Below is a small trained network, with its code and all its weights. Each question gives an input and a target symbol and asks what happens when units are switched off, that is, made to give their printed mean instead of their output.

import numpy as np


def w(rows, s, z=0):
    codes = np.array(rows[::2]) - 128.0
    scale = np.full(codes.shape[1], s)
    scale[-1] = z or s
    return codes * scale


def norm(h):
    return h / np.sqrt((h * h).mean(-1, keepdims=True) + 1e-5)


def f(y):
    return y / 2 * (1 + np.tanh(0.7978845608 * (y + 0.044715 * y**3)))


def softmax(a):
    e = np.exp(a - a.max(-1, keepdims=True))
    return e / e.sum(-1, keepdims=True)


def log_softmax(a):
    a = a - a.max(-1, keepdims=True)
    return a - np.log(np.exp(a).sum(-1, keepdims=True))


def net(x, mask):
    ids = ['ΓΠΦΩβηξτ'.index(c) for c in x.split()]
    T = len(ids)
    res = E[ids] + P[:T]
    u = 0
    for l in range(2):
        r = norm(res)
        for j in range(2):
            rows = slice(3 * j, 3 * j + 3)
            q, k, v = (r @ M[l][rows].T for M in (Q, K, V))
            z = softmax(np.where(np.tri(T) > 0, q @ k.T / 3**0.5, -1e9)) @ v
            o = O[l][rows]
            res = res + np.where(mask[u + j], z, o[:, -1]) @ o[:, :-1]
        u += 2
        y = f(norm(res) @ A[l][:, :-1].T + A[l][:, -1])
        res = res + np.where(mask[u : u + 12], y, B[l][:, -1]) @ B[l][:, :-1]
        u += 12
    return log_softmax(norm(res)[-1] @ U[:, :-1].T + U[:, -1])


Q, K, V, O, A, B = {}, {}, {}, {}, {}, {}
E = w([
[137,104,59],'Γ',
[133,172,200],'Π',
[174,89,147],'Φ',
[150,163,198],'Ω',
[127,96,228],'β',
[70,106,85],'η',
[51,195,126],'ξ',
[94,1,112],'τ',
],0.021)
P = w([
[33,220,238],'0',
[162,201,157],'1',
[35,119,139],'2',
[184,177,170],'3',
[35,119,119],'4',
[190,167,187],'5',
[2,90,136],'6',
[184,155,203],'7',
[31,82,117],'8',
[185,160,206],'9',
[94,56,62],'10',
],0.006)
Q[0] = w([
[76,14,1],'L0H0',
[239,115,139],'L0H0',
[161,171,188],'L0H0',
[196,207,153],'L0H1',
[130,223,173],'L0H1',
[197,179,9],'L0H1',
],0.0069)
K[0] = w([
[82,201,9],'L0H0',
[169,150,152],'L0H0',
[83,57,114],'L0H0',
[160,210,115],'L0H1',
[39,187,176],'L0H1',
[161,214,3],'L0H1',
],0.0078)
V[0] = w([
[160,101,132],'L0H0',
[203,208,165],'L0H0',
[95,84,119],'L0H0',
[212,254,85],'L0H1',
[191,26,114],'L0H1',
[123,244,218],'L0H1',
],0.007)
O[0] = w([
[254,77,69,109],'L0H0',
[112,113,152,65],'L0H0',
[150,100,196,159],'L0H0',
[85,116,145,3],'L0H1',
[108,154,226,136],'L0H1',
[157,98,120,118],'L0H1',
],0.0065,0.0055)
A[0] = w([
[93,207,136,94],'L0N0',
[240,89,150,123],'L0N1',
[103,137,75,123],'L0N2',
[204,93,139,23],'L0N3',
[204,119,184,138],'L0N4',
[164,22,167,133],'L0N5',
[178,128,228,253],'L0N6',
[118,97,198,218],'L0N7',
[131,169,98,79],'L0N8',
[33,134,183,166],'L0N9',
[125,110,203,212],'L0N10',
[125,255,168,129],'L0N11',
],0.011,0.003)
B[0] = w([
[166,114,168,154],'L0N0',
[103,176,182,182],'L0N1',
[132,164,104,157],'L0N2',
[154,146,133,139],'L0N3',
[113,140,77,192],'L0N4',
[79,201,189,219],'L0N5',
[57,167,79,253],'L0N6',
[121,195,75,219],'L0N7',
[198,104,154,122],'L0N8',
[253,131,84,229],'L0N9',
[102,154,63,214],'L0N10',
[32,107,218,179],'L0N11',
],0.0056,0.0065)
Q[1] = w([
[70,153,1],'L1H0',
[192,167,76],'L1H0',
[113,77,128],'L1H0',
[71,157,62],'L1H1',
[201,218,163],'L1H1',
[139,172,252],'L1H1',
],0.0097)
K[1] = w([
[173,84,194],'L1H0',
[92,110,139],'L1H0',
[25,131,103],'L1H0',
[178,70,136],'L1H1',
[60,110,166],'L1H1',
[111,9,83],'L1H1',
],0.012)
V[1] = w([
[52,166,71],'L1H0',
[124,65,80],'L1H0',
[252,203,78],'L1H0',
[94,193,161],'L1H1',
[137,175,184],'L1H1',
[95,116,223],'L1H1',
],0.011)
O[1] = w([
[214,124,100,254],'L1H0',
[2,68,200,90],'L1H0',
[215,206,57,45],'L1H0',
[193,94,133,199],'L1H1',
[96,63,111,131],'L1H1',
[74,176,175,131],'L1H1',
],0.0054,0.0079)
A[1] = w([
[87,183,121,186],'L1N0',
[180,97,93,255],'L1N1',
[149,147,208,198],'L1N2',
[11,75,101,125],'L1N3',
[117,224,143,225],'L1N4',
[121,114,50,160],'L1N5',
[34,131,46,215],'L1N6',
[105,109,182,197],'L1N7',
[139,201,217,122],'L1N8',
[122,67,121,226],'L1N9',
[199,145,205,239],'L1N10',
[124,48,183,90],'L1N11',
],0.011,0.0023)
B[1] = w([
[155,2,76,194],'L1N0',
[104,177,187,172],'L1N1',
[192,175,91,167],'L1N2',
[180,160,130,200],'L1N3',
[180,17,134,254],'L1N4',
[49,156,115,168],'L1N5',
[117,35,131,202],'L1N6',
[146,226,126,154],'L1N7',
[66,150,136,225],'L1N8',
[170,219,155,181],'L1N9',
[117,153,113,164],'L1N10',
[66,161,171,164],'L1N11',
],0.0059,0.0067)
U = w([
[148,121,120,35],'Γ',
[119,66,96,119],'Π',
[59,157,21,232],'Φ',
[59,242,201,174],'Ω',
[40,63,192,203],'β',
[140,170,42,1],'η',
[151,107,118,54],'ξ',
[185,253,78,153],'τ',
],0.013,0.0053)

Each question gives the input, a string of symbols that net reads in full, and the target symbol t.
The units are the heads (3 rows each of Q, K, V and O) and the neurons (one row each of A and B). Each row of codes is followed by its name. A weight is (code - 128) times the scale printed after its matrix; where a second scale follows, it is the last column's (O, A, B and U).
mask holds one flag per unit, layer by layer, with each layer's heads first. A switched-off unit (its flag False) gives its mean, the last column of its rows in O or B, instead of its output. The means were averaged over made-up inputs and are rounded, as every weight is.
A unit's drop is (log p(t) with every unit on - log p(t) with that unit switched off) / (log p(t) with every unit on - log p(t) with every unit switched off).
The circuit of an input: a set's keep is (log p(t) with only the set's units on - log p(t) with every unit switched off) / (log p(t) with every unit on - log p(t) with every unit switched off). Starting from the 12 units with the biggest drops (on a tie, the unit counted first), units are removed one at a time, each time the one whose removal leaves the highest keep (on an exact tie, the one counted first), for as long as the keep stays at least 0.8.
circuit, biggest first: the units of the circuit, biggest drop first
k most important neurons: the k neurons with the biggest drops, biggest first
k most important neurons of layer l: the k neurons of layer l with the biggest drops, biggest first
which heads matter: for each layer, one digit per head in row order, 1 if its drop is at least 0.15 and else 0, layers parted by /
input Γ τ Φ, target β: circuit, biggest first : (L0N9)
input ξ ξ τ Π ξ τ η τ Γ, target β: circuit, biggest first : (L1H0, L0N6)
input β η η τ η, target β: circuit, biggest first : (L1H0, L0N6)
input Γ τ τ Ω Φ Γ ξ η Π, target Π: 3 most important neurons : (L1N4, L0N5, L1N0)
input β Ω Φ Π Φ Ω η β, target τ: circuit, biggest first : (L1H0, L0N7)
input τ Φ ξ, target β: 2 most important neurons of layer 1 : (L1N4, L1N8)
input β τ β β τ Φ Γ, target β: 2 most important neurons : (L0N6, L0N10)
input β η η η Φ ξ β Γ Φ ξ, target τ: which heads matter : 01 / 11
input τ Φ Π τ ξ η Π τ Φ, target β: which heads matter : 00 / 01
input Γ ξ Γ ξ η Π, target β: which heads matter : 01 / 00
input ξ Γ Φ η Φ, target Φ: which heads matter : 01 / 10
input η Γ Φ Φ Φ Π Γ τ η, target β: 2 most important neurons of layer 0 : (L0N6, L0N4)
input η β η τ η η Φ η ξ, target Π: 2 most important neurons : (L0N9, L1N4)
input η η β Γ η Φ Φ, target Φ: 3 most important neurons : (L0N6, L0N11, L0N7)
input Γ η η Ω τ Φ τ Γ, target Ω: most important neuron : (L0N9)
input Γ Π β Ω Φ Φ ξ Π Γ Π, target τ: 2 most important neurons of layer 1 : (L1N6, L1N4)
input Γ Π η η Ω η τ η, target Ω: 3 most important neurons of layer 1 : (L1N4, L1N9, L1N0)
input τ η η η Γ ξ ξ ξ β τ Ω, target β: 2 most important neurons : (L0N11, L0N6)
input η Φ Γ τ Ω η ξ Ω Φ ξ, target τ: 4 most important neurons of layer 0 : (L0N0, L0N6, L0N9, L0N5)
input η η η Φ Ω η β η, target τ: 2 most important neurons of layer 0 : (L0N6, L0N11)
input ξ η Ω, target Π: most important neuron : (L0N11)
input η η Ω η Π, target Π: 2 most important neurons : (L0N11, L0N6)
input Γ ξ η τ, target Ω: 2 most important neurons : (L0N5, L1N4)
input τ η β η Φ ξ β, target Π: 3 most important neurons : (L0N6, L1N4, L0N10)
input τ η Ω Φ η β β β, target τ: 2 most important neurons of layer 0 : (L0N7, L0N10)
